Below is a small trained network, with its code and all its weights. Each question gives an input and a target symbol and asks what happens when units are switched off, that is, made to give their printed mean instead of their output.

import numpy as np


def w(rows, s, z=0):
    codes = np.array(rows[::2]) - 128.0
    scale = np.full(codes.shape[1], s)
    scale[-1] = z or s
    return codes * scale


def softmax(a):
    e = np.exp(a - a.max(-1, keepdims=True))
    return e / e.sum(-1, keepdims=True)


def log_softmax(a):
    a = a - a.max(-1, keepdims=True)
    return a - np.log(np.exp(a).sum(-1, keepdims=True))


def net(x, mask):
    ids = ['βδεζθμπτφ'.index(c) for c in x.split()]
    T = len(ids)
    res = E[ids] + P[:T]
    u = 0
    for l in range(3):
        r = res
        for j in range(2):
            rows = slice(2 * j, 2 * j + 2)
            q, k, v = (r @ M[l][rows].T for M in (Q, K, V))
            z = softmax(np.where(np.tri(T) > 0, q @ k.T / 2**0.5, -1e9)) @ v
            o = O[l][rows]
            res = res + np.where(mask[u + j], z, o[:, -1]) @ o[:, :-1]
        u += 2
    return log_softmax(res[-1] @ U[:, :-1].T + U[:, -1])


Q, K, V, O = {}, {}, {}, {}
E = w([
[169,115,101,128,160],'β',
[195,18,62,146,167],'δ',
[21,150,111,92,104],'ε',
[81,83,72,129,222],'ζ',
[44,169,123,240,153],'θ',
[83,6,241,159,194],'μ',
[180,60,100,149,73],'π',
[118,15,69,140,108],'τ',
[106,91,71,8,57],'φ',
],0.014)
P = w([
[207,218,249,103,75],'0',
[69,139,102,175,167],'1',
[51,143,114,178,156],'2',
[37,137,119,175,156],'3',
[15,125,118,179,155],'4',
[1,116,123,168,156],'5',
],0.0069)
Q[0] = w([
[188,10,133,109,81],'0.h0',
[178,122,82,223,149],'0.h0',
[189,228,167,138,145],'0.h1',
[59,161,205,116,85],'0.h1',
],0.011)
K[0] = w([
[216,144,232,121,123],'0.h0',
[132,104,171,254,186],'0.h0',
[167,157,86,177,200],'0.h1',
[16,175,151,207,132],'0.h1',
],0.011)
V[0] = w([
[171,114,103,137,111],'0.h0',
[61,85,71,135,139],'0.h0',
[103,62,156,161,1],'0.h1',
[64,157,192,176,54],'0.h1',
],0.0095)
O[0] = w([
[108,156,133,122,117,125],'0.h0',
[159,57,58,116,19,241],'0.h0',
[216,110,74,160,186,253],'0.h1',
[120,222,27,135,254,131],'0.h1',
],0.0084,0.0037)
Q[1] = w([
[148,117,145,170,120],'1.h0',
[71,206,170,74,122],'1.h0',
[108,121,198,102,217],'1.h1',
[223,6,133,176,181],'1.h1',
],0.012)
K[1] = w([
[90,130,133,80,118],'1.h0',
[79,55,85,158,126],'1.h0',
[120,19,176,185,187],'1.h1',
[219,170,254,78,174],'1.h1',
],0.011)
V[1] = w([
[134,155,138,82,74],'1.h0',
[16,36,68,93,169],'1.h0',
[213,164,2,135,153],'1.h1',
[166,27,158,207,88],'1.h1',
],0.009)
O[1] = w([
[111,122,49,93,117,60],'1.h0',
[192,5,98,123,208,5],'1.h0',
[212,228,122,101,157,167],'1.h1',
[199,101,144,187,103,208],'1.h1',
],0.012,0.0019)
Q[2] = w([
[55,146,89,165,12],'2.h0',
[86,111,231,254,175],'2.h0',
[68,33,129,138,122],'2.h1',
[193,70,28,131,59],'2.h1',
],0.0083)
K[2] = w([
[109,204,176,103,89],'2.h0',
[121,107,205,254,135],'2.h0',
[172,83,193,224,128],'2.h1',
[157,91,167,82,23],'2.h1',
],0.0084)
V[2] = w([
[122,136,200,128,1],'2.h0',
[97,144,149,209,183],'2.h0',
[84,143,110,178,105],'2.h1',
[136,36,68,71,112],'2.h1',
],0.009)
O[2] = w([
[120,109,68,122,245,254],'2.h0',
[48,131,157,165,64,150],'2.h0',
[117,151,143,103,171,247],'2.h1',
[79,140,58,149,86,124],'2.h1',
],0.012,0.0018)
U = w([
[58,126,108,104,177,159],'β',
[153,31,110,145,198,37],'δ',
[82,158,106,86,78,252],'ε',
[91,44,96,79,103,154],'ζ',
[136,45,161,59,135,134],'θ',
[90,91,160,194,120,138],'μ',
[107,244,87,253,162,149],'π',
[212,109,101,214,103,87],'τ',
[160,100,49,25,141,125],'φ',
],0.0054,0.0035)

Each question gives the input, a string of symbols that net reads in full, and the target symbol t.
The units are the heads (2 rows each of Q, K, V and O). Each row of codes is followed by its name. A weight is (code - 128) times the scale printed after its matrix; where a second scale follows, it is the last column's (O and U).
mask holds one flag per head, layer by layer. A switched-off head (its flag False) gives its mean, the last column of its rows in O, instead of its output. The means were averaged over made-up inputs and are rounded, as every weight is.
A unit's drop is (log p(t) with every unit on - log p(t) with that unit switched off) / (log p(t) with every unit on - log p(t) with every unit switched off).
The circuit of an input: a set's keep is (log p(t) with only the set's units on - log p(t) with every unit switched off) / (log p(t) with every unit on - log p(t) with every unit switched off). Starting from all 6 units, units are removed one at a time, each time the one whose removal leaves the highest keep (on an exact tie, the one counted first), for as long as the keep stays at least 0.8.
circuit, biggest first: the units of the circuit, biggest drop first
most important unit: the unit with the biggest drop
heads that matter: for each layer, one digit per head in row order, 1 if its drop is at least 0.15 and else 0, layers parted by /
input δ δ τ π, target δ: circuit, biggest first -> 0.h1, 2.h0, 1.h1
input μ ε φ ε δ, target μ: circuit, biggest first -> 2.h0, 0.h0, 0.h1, 1.h1
input φ μ μ φ ε β, target φ: circuit, biggest first -> 0.h0, 1.h0, 2.h0
input δ ζ δ β, target δ: circuit, biggest first -> 0.h1, 2.h0, 1.h1
input ε ζ θ τ ζ, target ε: circuit, biggest first -> 2.h0, 0.h1, 1.h1
input τ ε φ τ, target τ: circuit, biggest first -> 1.h1, 0.h1, 2.h0
input τ τ τ, target τ: heads that matter -> 01 / 01 / 00
input ζ θ τ τ δ π, target ζ: heads that matter -> 01 / 11 / 01
input δ φ φ, target φ: heads that matter -> 00 / 00 / 10
input β μ ζ, target β: heads that matter -> 11 / 11 / 10
input φ ε τ, target φ: circuit, biggest first -> 1.h0, 2.h0
input μ τ ζ π, target μ: circuit, biggest first -> 2.h0, 0.h0, 1.h1
input β δ ε τ, target β: most important unit -> 0.h0
input δ ε φ τ δ, target δ: most important unit -> 0.h1
input τ δ μ ζ, target τ: heads that matter -> 11 / 01 / 00
input μ μ τ τ, target μ: heads that matter -> 11 / 10 / 10
input ζ β β, target ζ: heads that matter -> 01 / 11 / 01
input θ δ δ, target θ: heads that matter -> 01 / 01 / 01
input π ε τ, target π: circuit, biggest first -> 0.h1, 1.h0, 0.h0
input ε δ τ μ δ, target ε: most important unit -> 0.h1
input φ τ τ φ τ τ, target φ: circuit, biggest first -> 2.h0, 1.h0
input θ β ζ, target θ: heads that matter -> 11 / 11 / 01
input ζ π δ τ π, target ζ: circuit, biggest first -> 0.h1, 1.h1, 2.h1, 1.h0
input τ δ β τ τ π, target τ: circuit, biggest first -> 1.h1, 0.h1
